Below are the code and all the weights of a small trained network. Each question names an input and a class and asks about switching units off, where a switched-off unit gives its printed mean instead of its output.

import numpy as np


def w(rows, s, z=0):
    codes = np.array(rows[::2]) - 128.0
    scale = np.full(codes.shape[1], s)
    scale[-1] = z or s
    return codes * scale


def f(y):
    return np.maximum(y, 0)


def log_softmax(a):
    a = a - a.max(-1, keepdims=True)
    return a - np.log(np.exp(a).sum(-1, keepdims=True))


def net(x, mask):
    res = np.array(x, float).reshape(1, 8) / 4 @ E
    y = f(res @ A[0][:, :-1].T + A[0][:, -1])
    res = res + np.where(mask, y, B[0][:, -1]) @ B[0][:, :-1]
    return log_softmax(res[-1] @ U[:, :-1].T + U[:, -1])


A, B = {}, {}
E = w([
[248,75,47,187,126,254,178],'x0',
[123,29,150,79,241,189,69],'x1',
[135,120,140,128,110,139,118],'x2',
[115,153,95,124,175,102,151],'x3',
[125,160,100,137,182,93,141],'x4',
[123,124,126,123,123,131,131],'x5',
[131,150,108,142,169,96,132],'x6',
[38,173,20,164,135,155,51],'x7',
],0.0099)
A[0] = w([
[191,71,17,107,91,164,175,244],'neuron 0',
[98,183,77,152,128,181,40,108],'neuron 1',
[129,108,112,94,155,128,120,18],'neuron 2',
[154,51,209,146,151,75,246,28],'neuron 3',
[199,129,106,157,157,163,148,139],'neuron 4',
[92,124,70,160,98,111,30,93],'neuron 5',
[56,114,66,103,102,139,97,94],'neuron 6',
[128,158,94,127,118,173,87,195],'neuron 7',
[72,180,76,150,44,107,250,57],'neuron 8',
[77,121,135,206,104,155,78,69],'neuron 9',
[104,86,142,77,198,168,106,49],'neuron 10',
[64,198,112,145,105,196,112,50],'neuron 11',
[167,188,133,164,83,94,144,45],'neuron 12',
[143,114,220,127,134,135,185,114],'neuron 13',
[42,137,192,40,131,49,88,161],'neuron 14',
[177,162,207,108,133,106,176,142],'neuron 15',
[143,121,119,185,142,193,188,126],'neuron 16',
[114,66,129,95,202,149,68,88],'neuron 17',
[80,165,162,72,112,142,89,153],'neuron 18',
[112,176,150,36,88,54,68,223],'neuron 19',
[119,219,105,131,42,120,177,7],'neuron 20',
[126,97,120,120,169,113,124,104],'neuron 21',
[146,115,184,134,141,121,192,72],'neuron 22',
],0.012,0.002)
B[0] = w([
[58,167,171,208,184,143,90,230],'neuron 0',
[118,74,85,107,145,40,224,198],'neuron 1',
[104,107,97,94,96,141,90,147],'neuron 2',
[126,101,91,64,176,78,180,216],'neuron 3',
[107,166,154,139,146,198,102,197],'neuron 4',
[107,107,116,100,151,79,203,188],'neuron 5',
[117,118,46,104,164,92,196,178],'neuron 6',
[85,137,150,98,193,132,219,169],'neuron 7',
[207,99,148,126,99,93,65,212],'neuron 8',
[113,88,111,145,145,98,131,163],'neuron 9',
[225,139,93,59,2,118,41,192],'neuron 10',
[136,100,140,104,144,85,159,175],'neuron 11',
[214,143,109,96,81,134,76,180],'neuron 12',
[112,93,73,90,188,132,191,192],'neuron 13',
[82,179,167,197,174,212,81,252],'neuron 14',
[102,101,89,132,156,77,130,195],'neuron 15',
[86,168,177,224,158,198,94,194],'neuron 16',
[252,130,74,158,29,84,102,203],'neuron 17',
[118,173,145,139,161,156,137,183],'neuron 18',
[110,132,195,180,179,159,90,220],'neuron 19',
[161,105,91,117,46,137,87,200],'neuron 20',
[129,152,104,140,75,127,98,155],'neuron 21',
[97,35,110,63,159,72,208,176],'neuron 22',
],0.0082,0.017)
U = w([
[94,139,145,218,192,191,106,212],'0',
[118,71,86,88,170,73,254,167],'1',
[210,100,97,129,4,107,64,2],'2',
],0.014,0.0012)

Each question gives the input, the list of numbers given to net, and the class t.
The units are the neurons (one row each of A and B). Each row of codes is followed by its name. A weight is (code - 128) times the scale printed after its matrix; where a second scale follows, it is the last column's (A, B and U).
mask holds one flag per neuron, in row order. A switched-off neuron (its flag False) gives its mean, the last column of its row in B, instead of its output. The means were averaged over made-up inputs and are rounded, as every weight is.
A unit's drop is (log p(t) with every unit on - log p(t) with that unit switched off) / (log p(t) with every unit on - log p(t) with every unit switched off).
The circuit of an input: a set's keep is (log p(t) with only the set's units on - log p(t) with every unit switched off) / (log p(t) with every unit on - log p(t) with every unit switched off). Starting from the 12 units with the biggest drops (on a tie, the unit counted first), units are removed one at a time, each time the one whose removal leaves the highest keep (on an exact tie, the one counted first), for as long as the keep stays at least 0.8.
circuit, biggest first: the units of the circuit, biggest drop first
top k neurons: the k neurons with the biggest drops, biggest first
drop of u: that unit's drop, to one decimal
input [-7,6,-6,4,-4,-6,2,-4], class 0: circuit, biggest first	neuron 14
input [8,7,-3,1,4,-1,-8,-8], class 0: top 4 neurons	neuron 0; neuron 16; neuron 4; neuron 1
input [-3,6,6,0,-3,-1,-6,-5], class 2: top 2 neurons	neuron 10; neuron 17
input [5,3,-3,7,1,-8,2,-5], class 0: top 4 neurons	neuron 16; neuron 0; neuron 4; neuron 1
input [8,4,-6,-7,-3,1,-5,-8], class 0: top 2 neurons	neuron 0; neuron 16
input [1,4,-6,-8,1,6,-2,-3], class 2: top 2 neurons	neuron 10; neuron 1
input [8,4,-6,-7,3,1,0,-8], class 0: top 4 neurons	neuron 0; neuron 16; neuron 4; neuron 1
input [4,-1,2,-4,-5,-6,-7,-4], class 0: top 3 neurons	neuron 0; neuron 16; neuron 1
input [7,-4,-7,7,1,8,-3,8], class 1: top 2 neurons	neuron 1; neuron 14
input [5,8,7,7,-1,3,0,0], class 2: top 2 neurons	neuron 10; neuron 17
input [7,-6,-2,1,3,-7,-1,-5], class 0: top 2 neurons	neuron 0; neuron 16
input [-4,-6,-1,1,6,7,6,-1], class 2: top 2 neurons	neuron 8; neuron 20
input [-3,6,-4,6,-2,6,0,-3], class 2: drop of neuron 10	0.0
input [-4,8,-4,4,5,-7,3,-6], class 2: circuit, biggest first	neuron 10
input [-7,2,-2,0,-8,2,2,-4], class 0: drop of neuron 14	0.6
input [5,-1,2,3,-2,0,-8,8], class 1: drop of neuron 1	0.1
input [-5,7,3,8,1,-1,0,1], class 2: drop of neuron 10	0.6
